Known rows, with every way that one mark hangs from another:
somi{gobas{gipek{rede{rurit}}} zarem}: [ 137  295 -105  355  -38 -190  367 -415   55 -152 -271 -371  -67  -25
  -46  -65 -191  -68  122  140 -208  163  -85    0  262   13  159   57
    8 -105  115  154   83  -48 -306 -174  323  243  -19 -255  296 -409
 -111   44  -84 -341  173  -74  128  -21  471 -187  -77 -508 -249]
fufus{gile{maru} rede{gobas}}: [ 346  280  140  301  -37 -496  326 -518   84 -308 -411 -222  248   94
 -244 -383  -79 -138   54   96  171  127 -146 -144  199  -60 -106   44
 -292 -245  -22   28   73  306 -134  220  366  542  -42 -287  197 -154
 -136  180 -239 -315  255   93  -17  -37  343 -240 -205  -79 -311]
renu{gipek{gobas} kopod ziva{maru}}: [-194   76  262  259  283 -256   69 -152   69   22 -164   67  431  292
 -104  186 -121   21   73  -31  139 -102 -389 -267   90   14 -332  -81
  -36  148 -155  126  336  245 -224  170  132   -3  254 -242  129 -241
  -51  165  -70 -366  399  -99  476  146  141 -191 -113 -129  -65]
kopod{mezi{somi zarem{renu}} mide ziva{maru}}: [-558 -179  243 -189  126   17    6 -415  -87  134  157  -81  271 -160
  -49   87 -297  140  191  206  329 -441    7  173  206 -231   -4   72
 -252  -42    7  -90  346  197   32  -59  203  -80  217  137  188 -149
 -472  106 -422 -240  194  199   90  -61  249  -21  -91 -245 -320]
ziva{maru{kopod{mezi{zarem}}}}: [-291   80    8 -153   47 -181   30 -335   -8  -67  -62 -102  208 -108
 -139 -173 -323  143    2  278  334 -412 -233  109  130  -98 -341  -34
 -127 -238  197    4  185  223 -124  -83  131   78  263 -118  226 -224
 -280   27 -203 -315   26  111  189 -217  166 -141 -264 -222 -294]
ziva{maru{kopod{mezi}}}: [-147   71  -51 -113   57 -216   33 -278  101  -65  -97  -50  173  -94
 -181 -197 -240  111  -36  277  354 -411 -287   -2   37  -47 -358 -106
 -119 -293  110   27  115  252 -185  -45  128  112  284 -191  265 -266
 -155   17 -157 -413   48   16  268 -213  198 -168 -225 -222 -202]
ziva{maru{kopod{mezi{somi}} mide}}: [-269   63  -23 -205   44 -220  -81 -268  120   63  -56  -74   87 -178
 -190 -106 -224  209   19  355  313 -453  -82  -51  -13 -164 -272 -107
 -127 -286  109   71   81  211 -244 -120  127  103  327 -178  226 -187
 -100  -28 -178 -377  135  -91  261 -233  228  -32 -219 -310 -279]
zarem{renu{pesa{gobas} ziva}}: [ -32   83  247  292    8 -395  410 -304  -97  -79  -56  -98  309  240
 -126   -4  -97  -75  262   84  143   17 -163 -129  210  -31  206  240
  -97 -136    2  188  294  221  -37  136  247   99   44 -212  136 -435
 -256  155 -304 -185  244   54  284   -2  387 -127 -184 -307 -175]
maru{kopod{mezi ziva} mide}: [ -40  -10   52 -329   -6 -176 -216 -332   33  100    2  -37  191 -103
 -290 -104 -153  161  -15  258  403 -524 -132 -125   59   22  -79 -140
 -227 -417  -64   96   36  316 -299  -95  193  287  295 -232  316 -210
  153   24 -290 -343  194   23  299 -276  186  -53   -6 -372 -195]
renu{kopod{ziva{maru}} mezi{somi} pesa}: [-537   25   92   95  115 -183  127 -176 -236   71   14   79  487   44
  -23   95 -337  112  105  257   72 -476   18  181  146   63 -156 -104
  -74 -144   -7   57  245  297  -67   -7  172   30  219  -97  255 -242
 -463   86 -284 -124  161   65  240  -34  181  -14  -59 -257 -345]
ziva{maru{kopod{mezi{zarem}} mide}}: [-194  -24   23 -255   43 -223 -110 -281   60   39  -62  -86  147 -145
 -194 -108 -253  217   23  310  377 -473 -147    8   61 -152 -283 -122
 -131 -236  145   61   98  232 -211  -60  115  137  307 -136  187 -159
 -151  -28 -182 -383  125    0  252 -222  162  -49 -210 -241 -246]
zarem{renu{gipek kopod pesa}}: [ -13   85  321  270   50 -192  172 -202 -124  -35  -74  -85  180  235
   -8  -31  -61  -27  319   23  202  -47 -187 -169   56  151   41  250
 -129 -132  -31  184  198  237  -89  174  153    5  157 -112  215 -386
 -244  193 -397 -334  241  255  334  -27  261   29 -206 -190 -322]
mezi{somi{gobas{gipek{mide rede{rurit}}}} zarem}: [-150  442    7  273  -17  -78  263 -476  129  -34 -172 -497  -12 -178
   90  -81 -370   72   71  343 -286  273   68   88  204 -184  328  245
   26  -43  162  125  149  -33 -250 -429  300   38    1  -39  292 -236
 -267  347 -200 -210  178   -9   37   -6  506 -146 -121 -437 -400]
gile{fufus{kopod{mezi}} maru{mide}}: [ 334  155   90   11  -11 -227 -155 -397   45  -63 -159 -168  -45  100
 -238 -300  -98  264  120  200  358 -394  -72   45  195  -84 -126   42
 -465 -361   -6   41   17  285 -288   84  256  449  174 -376  359 -302
   -3 -245 -346 -596  216  140  233 -162  392 -122 -265 -175 -345]
mide{maru{kopod{mezi{gile}}}}: [ -30   36   41 -148   21   40 -113 -319    6  -63 -198 -127  195    0
 -236 -226 -382  124  -66  264  293 -364 -221  117   72 -118 -226  -79
 -267 -372  124   80   71  176 -207 -164  106  239  128 -222  302 -198
  -24   29 -133 -342   48  203  190 -231  149  -76 -144 -234 -326]
rede{gobas{gipek} rurit{maru}}: [ 458  208  -63  440   -9 -371  118 -312  326 -133 -416 -281  152  -95
 -184 -302 -154  -54   44  224   50  124 -338  -29   84  -90  -34   -2
 -184 -249   55   86 -113  194 -348  -56  311  294  146 -247  253 -182
   71  177 -187 -549  177 -154  174  -65  515 -325 -191  -43   -8]
maru{kopod{mezi{somi} mide ziva}}: [-357  101  138 -270   33  -46 -134 -363  -55   79   71  -61  102 -158
 -213  -71 -233  166  -29  217  295 -525  -51  -20  117   50  -34  -41
 -207 -318  -29   33  146  266 -163 -220  263  146  274 -124  372 -232
  -18   92 -331 -288  205   85  167 -203  233  -40   10 -358 -323]
ziva{maru{kopod{mezi{gile{fufus}}} mide}}: [   4  -26  113  -43  151 -108 -175 -268   95   63 -306  -33  127  -77
 -254 -193 -225  150  -18  275  364 -439 -214   13   38 -146 -414 -161
 -237 -286   42   36  -10  358 -211   28  118  227  300 -328  288 -151
  -84 -143 -100 -426  101  -13  340 -153  226  -25 -209 -196 -328]
somi{gobas{gipek{rede}} zarem}: [-100  309   44  340  -37 -228  423 -409   62 -182 -236 -393  -92   -5
  -99  -61 -189   -2  114   63 -151  178  -56  -50  388  -11  238  169
   37 -119  140  201  108 -103 -213 -168  251  258    3 -268  219 -451
 -134    5 -138 -303  160   18  141    2  445 -209  -77 -509 -296]
ziva{maru{kopod{mezi{zarem{renu{gipek}}}} mide}}: [-181 -173   88 -259  108 -132 -140 -277   80   76  -13  -91  154  -36
 -184  -25 -199  165  191  214  396 -366 -175  -93   41 -104 -197   13
 -160 -194   85   70  169  225 -205    9   61    7  313  -72  197 -198
 -148    3 -345 -388  204  111  301 -227  149    6 -230 -284 -261]
maru{kopod{mezi{gile somi{gobas}} ziva}}: [-483  210   68 -303  104   78   32 -408  -95    4  -86 -209  153 -125
 -178 -161 -382   33  -71  180  183 -336  -83  166  259   55 -103  113
 -228 -382  105    3  173  173 -147 -297  227  227  184 -264  336 -297
 -150   82 -375  -23   74  244   98 -222  256 -107  -22 -542 -568]
gile{fufus{rede} maru{kopod{mide ziva}}}: [ 250    9  233  267  132 -351 -371 -529  -35 -121 -236   95  154  151
 -338 -184   -9  127  175  102  102 -336    2 -226  132  -46 -108 -206
 -313 -239 -207  -46   70  576 -227   49  453  326  201 -477  347 -183
 -161  -99 -243 -427  201  116  236  -28  313 -127  -39 -107 -288]
mezi{gile somi zarem{renu{gipek{gobas} kopod}}}: [-408  181  509  232  162  205  191 -358 -317   68 -208 -343  170   82
   68   57 -370   48  245  -51  132  114  -75  121  383 -205  -97  462
 -270  117  163  103  285   40  -35   -2  156  -26  118  -25  135 -245
 -348  148 -380   70  208  482   87   11  261   79 -255 -221 -658]
ziva{maru{kopod{mezi{gile somi zarem} mide}}}: [-429   14  184 -221  140   58  -45 -260  -95   55 -127 -126  113 -206
 -107 -116 -392  188  -46  188  307 -457 -118  220  137 -162 -335    0
 -191 -123  191    4  152  178  -69 -154  151   61  243  -64  221 -140
 -348   14 -211 -244   97  142  110 -124  192    1 -164 -207 -473]
rede{gobas rurit{maru{kopod{mezi} mide}}}: [ 330  129 -173  -53  -44 -307  -71 -297  272  -28 -356 -192   70 -143
 -288 -271 -169   28   26  370  236 -290 -274  -44  -39    2 -215 -200
 -233 -342   62   34 -139  286 -453  -87  304  374  313 -219  332 -155
  237   47 -234 -517  275 -119  181 -257  378 -188 -194  -94   -3]
somi{gobas zarem{renu{kopod{mezi}}}}: [-429  146  170   66   64 -133  379 -384 -156  -96    0 -330   53  -16
  -74   20 -224  -11  271    1  175 -150  -62   84  343   45  -22  186
 -135 -150  210  -31  304  -10 -106  -46  176  199  164 -137  197 -440
 -316 -103 -288 -207  121  236    8   -9  325  -32 -166 -345 -402]
rurit{maru{kopod{mezi{gile zarem} ziva} mide}}: [-110  -65  198 -301   57  -54 -305 -304  -29   74 -214 -110  286 -183
 -201 -202 -251  204  -17  196  456 -456 -237  215  166  -88 -256   30
 -361 -270   79   43  -21  255 -331 -131  120  379  269 -210  197 -135
  -53 -118 -387 -278   86  282  220 -265  196  -66 -176 -157 -322]
rede{gobas{gipek{mide{maru}}} rurit}: [ 483   88  -61  388   -5 -261    8 -306  409  -55 -361 -316  197  -62
 -203 -179 -245   -9   14  317  -79  203 -208 -140   11 -218  185 -144
  -58 -274  -37  167  -16  201 -314 -194  267  173   70  -98  304  -54
   96  412  -59 -600  272 -228  120   46  435 -254  -53  -97   15]
gobas{gipek{mide{maru} rede{rurit}}}: [ 562   80 -117  388  -22  -83  -26 -325  374    9 -321 -229  189  -46
  -80 -120 -242   92  -34  379 -102  200 -216 -153  -81 -247  180 -116
  -28 -117 -119  227  -49  116 -446 -241  195  103  -17  -88  356 -122
   79  350   18 -646  234 -180  312   -4  390 -208  -48 -153   74]
gobas{gipek{mide{maru} rede}}: [ 297   95   52  370  -19 -123   35 -320  381  -25 -282 -254  156  -26
 -139 -113 -242  165  -46  291  -41  213 -183 -207   59 -271  267    8
    4 -135  -96  279  -21   56 -345 -237  109  120   12 -105  273 -175
   51  311  -44 -603  217  -80  327   17  361 -231  -43 -155   19]
pesa{gipek{mide{maru{kopod}}} gobas somi{zarem}}: [-304   84  220  160   49 -363  285 -313   38  -47 -335 -297  -83  -43
 -315  -23 -195  187   71   37 -216  245  -50 -131  340 -207  196    2
  215 -299  103  398  223  172 -340 -374  200  126   23 -294  141 -421
   53  -75   27 -409  327 -195  -87  -44  245 -221 -210 -523 -147]
mide{maru{kopod{mezi{somi}}}}: [-297  195  -33 -120  -48  -84  -75 -411   37  -75  -34 -142  121  -42
 -211 -161 -367  183   23  396  179 -357  -57   52   67 -153 -102  -21
 -192 -392  158   65  166  139 -199 -279  152  124  170 -166  324 -229
  -53   62 -181 -325   72  115  145 -277  198  -65 -222 -326 -335]
pesa{gobas{gipek{rede}} somi{zarem{renu}}}: [-224  155  161  405   42 -251  675 -450  -98  -63 -316 -350 -103   79
 -236   37 -117  -24  236  -51 -181  321  -66 -176  494 -150  294  258
   50  -85  125  325  158  -39 -245  -45  307  171 -121 -271  171 -587
  -51 -131 -150 -195  322   -8   10  -65  416 -225 -168 -548 -120]
renu{gipek{mide} mezi}: [ 110  128  308  243  -44 -158  134 -136   60  -38 -161 -305  193   51
   90 -101 -197  141   83  199   86 -126 -182   -5   13  118  182  -31
 -117 -194  -17  187  109  240 -220  -95   44  133  183   20  345 -316
   46  174 -230 -397  186  153  178  -41  305  -54  -66 -156 -220]
ziva{maru{kopod{mezi{gile zarem{renu}}} mide}}: [-124 -221  115 -272  143  -13 -113 -263  -15  112 -120 -115  220 -138
 -202  -82 -300  152   77  189  486 -402 -186   85  124 -245 -341   20
 -252 -179  150   26   88  194 -178   19   65  126  268 -114  160 -136
 -276  -65 -275 -270   82  180  228 -187  174   34 -219 -196 -347]
somi{gobas{gipek} zarem{renu{maru pesa}}}: [-256   46  104  320   76 -388  409 -313  -21 -135  -70 -338   59   41
 -164   66 -164  -20  312  -70  -22  148    8  -28  396   -3  232  270
  -16 -154  174  181  239  -24  -56  -17  142   45  -58 -245  112 -407
 -454   -8 -357 -266  136   52  148  119  410  -76 -144 -484 -467]
mezi{gile{maru{kopod}} somi{gobas{gipek}}}: [-169  231  105  -14  184  -62   59 -345    0  -94 -221 -373  -42  -99
 -224 -220 -390  131    6   -4   13  -13    3   97  404 -129   -7  247
 -210 -309  192   98   -4   13 -212 -293  231  278   42 -446  213 -326
 -273  -42 -328 -130   28  164   82  -64  426 -171  -72 -438 -686]
gipek{rede{gobas rurit}}: [ 503  316 -127  392  -81 -182  353 -384  151 -112 -431 -211   47  111
  -69 -158 -148 -174   44  307  -40    9 -240 -154   68  -36  -34 -149
 -126  -80  -62  114   -1  191 -319   12  435  279  103 -140  344 -297
   85  304  -46 -421  303  -63  202 -109  440 -251 -104 -215   43]
kopod{mezi{gile} mide{maru}}: [  69  -57  246  -73   32  105   -9 -235   19   11 -208 -167   83  -45
 -130 -177 -333  146  -58  174  303 -395 -170  161    3 -116  -34 -149
 -315 -202   29   72   26  158  -96  -61  134  229   69  -75  263 -165
  -17   56  -90 -467  196  139  166  -41  230  -30   25 -106 -258]
fufus{kopod{mezi{somi zarem} mide} rurit}: [-272  322  213   59  -58  -90 -103 -409 -208  -38   51 -113   48  -39
  -46 -243 -168  184  -17  250  224 -302   11  346   85  -78 -137  284
 -364 -123  240   45  291  145 -180 -117  406  199   83 -125  342 -248
 -162  170 -406 -346  267  300  -13 -181  261   22 -215 -290 -459]
gobas{gipek{mide{maru{kopod{ziva}}} rede}}: [ 175  -41  -30  142   66  -72 -222 -352  365   47 -214 -106  278  -31
 -284  -37 -239  169  -94  278   15   73 -194 -263  108 -210  175  -60
   12 -217 -195  259   11  154 -421 -318  140  141   86 -176  332 -133
   86  317 -131 -556  236  -50  375  -63  261 -238   25 -264   19]
ziva{maru{kopod{mezi{zarem} mide}}}: [-269  -17   89 -208   85 -150  -63 -266   28   -2  -37  -62   94 -150
 -169 -106 -273  197  -19  224  359 -495 -189   56   80  -67 -272 -123
 -109 -159  122   15  138  238 -119  -77  163   72  285  -71  235 -194
 -232   25 -174 -437  143   45  204 -140  174  -86 -152 -166 -241]
pesa{gipek rede{gobas rurit{maru}} somi{zarem}}: [ 210  232  -10  284   -8 -422  578 -321   22 -172 -540 -228  -64  -30
 -174 -179  -99  -86  101  102 -224  203 -221   12  272  -83   -6    3
   47 -170   80  200  100  278 -385 -148  476  254   52 -239  163 -406
   98 -172  -11 -399  263 -322 -153 -107  435 -351 -260 -415   39]

Rows:
[-389   97  221   -9 -102  -43   81 -366 -109  -38  -26 -233  -15 -101
  -67  -28 -310  213  150  256  114 -399   91  183  132 -166   92  -56
 -215 -188  150   67  226   45  -64 -196  186  118  101   29  260 -221
 -142  -58 -154 -381  198   93  -17  -80  270   47 -136 -259 -349] => kopod{mezi{somi{zarem}} mide{maru}}
[ 220  239  143  234   19 -292  530 -260  255  -78 -307 -256  -22  -74
 -119 -191 -222  141  -64  133  -90  380 -221 -241  124 -168  303   64
  215 -169  -95  305  146  341 -254 -332  268  107   83 -157  124 -382
  214  216   75 -500  357 -413  180   -3  417 -403   -5 -453   40] => pesa{gipek{mide} gobas rede}
[  20    9  214  -61   68 -200 -251 -256   -5   23  -45   44  111  -36
 -219  -39  -22  103  -13  113  334 -417 -170 -163   97   59  -85 -126
 -165 -239 -132  116   85  345 -247  -82  291  277  278 -226  293 -272
  -14   95 -189 -461  188  102  267 -112  234  -60  -16 -263 -208] => maru{kopod{mide ziva}}
[ 312  241  111  252  -37 -255  429 -281  285  -50 -325 -282  -39  -81
 -121 -142 -233  170  -96  186  -32  389 -233 -280  176 -204  285  119
  187  -77 -130  317   58  278 -260 -197  241    8  133  -89  186 -300
  238  239    8 -435  339 -284  258   28  406 -363  -48 -315   31] => pesa{gipek{gobas mide} rede}
[ 379  105 -207   62   17  -57  -20 -324  286   30 -247 -157   38 -189
 -242 -222 -256  138 -107  270  123 -152 -314  -86  -40   24  -62  -86
 -131 -169  -38  102 -197  133 -469 -186  249  179  142 -218  439 -211
  203   86 -179 -607  264 -190  381 -183  383 -222   -7 -151   65] => gobas{gipek{rede{rurit{maru{kopod{mezi mide}}}}}}
[ 280  265   80  243  -14 -329  530 -311  201 -166 -315 -204   11   29
 -222 -229 -211  -13  -33  112   -1  196 -229 -231  232 -115  152   61
   54 -241  -50  197  107  307 -147 -133  360  177  162 -209  140 -321
  169  195  -27 -423  266 -323  148  -51  410 -386  -27 -398    3] => pesa{gipek rede{gobas}}
[ 208  231  -65  319   53 -356  369 -337  222   19 -473 -241 -124  -35
 -232 -122  -62   56   43  202 -194  218 -179 -198   98 -109  177  -38
   15 -115    4  327 -135  121 -542 -126  360  296  -56 -386  224 -445
  256  -57  -14 -473  425 -308  214 -141  465 -311 -114 -421  105] => pesa{gobas{gipek{rede{rurit{maru{mide}}}}} somi}
[ 237  223  244  367  -54 -309  280 -284  260  -18 -272 -373  -10 -108
 -117 -148 -209  179  -44  123   56  340 -226 -233  205 -194  232  136
   80 -144  -67  306   24  191 -225 -106  145   -1  174 -141  191 -274
  118  278  -92 -437  277 -132  261   73  405 -274 -122 -181  -95] => pesa{gipek{gobas mide}}
[-257  126  212 -217  -47   11  -22 -303 -223   71 -178 -272   40 -188
 -157 -135 -309  180   44  168  283 -412    2  146  206 -110 -192   72
 -279 -325  226  122   57  102 -215 -172  140  282  219 -185  263 -206
  -41 -165 -262 -110   83  149   54 -237  238  136 -181 -377 -559] => maru{kopod{mezi{gile somi{zarem}}} mide}
[  72  -22   45  -16   75 -358 -192 -174  165   15 -161   22   97  -66
 -196  -75  -32  150   33  262  354 -353 -192 -182  -31 -154 -318 -180
  -89 -215   16  146   28  284 -320    8  153  224  330 -269  155 -221
  -95  -26  -52 -532  121  -78  351 -155  230  -52 -241 -224 -174] => ziva{maru{kopod mide}}
[ -18 -181  155  204  152 -257  198 -208  -30    3   59  -18  557  135
  -81  112 -189   11  172  143  335 -340 -238   41  152 -148 -180  -23
 -244  -50    7  -39  298  202 -138  167   87   96  220 -111  182 -291
 -352  -35 -200 -258   33   69  256    8  297  -57 -168  -98  -82] => zarem{renu{mezi ziva{maru}}}
[  56  316  125  209   36 -411  690 -325  109 -141 -381 -223 -114   58
 -269 -188 -138  -44  -25   69 -150  225 -169 -240  305  -83  208   83
  115 -261    1  273  117  292 -191 -127  432  175   61 -270  141 -442
  171   65  -12 -325  303 -325  -25  -73  392 -390  -70 -510    6] => pesa{gipek rede{gobas} somi}
[ 222  381  262  458  -19 -462   39 -372   44 -215 -350  -22  282  -22
  -56 -404   60  -71  -49  294  356   36 -355  218   27  -52 -394  202
 -341 -158   79   70   58  300 -325  176  280  519  -29 -343  266 -271
  -83   80 -186 -510  101  232  155 -164  279 -107 -475  -66 -318] => fufus{gile rurit{maru}}
[ 528  263 -103  422  -93 -159  166 -328  357  -16 -548 -291   12  -63
   26 -122 -144   65  -14  411  -36  244 -329 -137   -4 -150   40  -54
  -17  127 -136  222 -135  152 -547  -74  273  159  120  -37  354 -268
  167  250  -72 -523  368   23  347  -44  475 -299 -239   12  145] => gipek{gobas mide rede{rurit{maru}}}
[-110 -223  388   29  407   10   89 -128 -108  196   24   19  550   82
 -185  202 -243   38   40 -218  484 -445 -307  -29   87  -68 -416  -82
 -394  101 -103  -99  312  211 -145  133   73   89  134 -157  134 -120
 -261   42 -181 -357  248  -21  292  230  170   48   86   18 -174] => zarem{renu{kopod{mezi{gile} mide} maru ziva}}
[ 462  242 -191  276  -58 -140   22 -327  358    2 -528 -240    2  -92
  -91 -119 -165   96  -63  418    1  167 -340 -193    4 -104  -65  -73
   18   60 -118  226 -156  182 -614 -152  271  169  185 -101  406 -258
  216  221  -97 -510  363   25  372 -124  415 -275 -249  -33  122] => gipek{gobas mide rede{rurit{maru{kopod}}}}
[-514  173   60 -341   76  -71  -54 -389   26   35   84 -136  -21 -165
 -233  -49 -252  130  -24  215  176 -451   14  -20  163  123   76  -21
 -120 -326    6   12  170  203 -164 -310  292  171  256 -183  370 -311
  -48  106 -345 -258  244   70  138 -171  284  -87   67 -503 -389] => maru{kopod{mezi{somi{gobas}} mide ziva}}
[ 438    1 -129  162   88 -109 -211 -311  261   59 -259  -14  156 -113
 -235 -102 -108   81  -69  208  102 -109 -303 -158    6   -6  -59 -119
 -125 -111 -189  135 -144  225 -520 -163  316  237  153 -273  384 -203
  129  129 -165 -618  266 -142  420 -126  372 -227   11 -199   72] => gobas{gipek{rede{rurit{maru{kopod{mide ziva}}}}}}
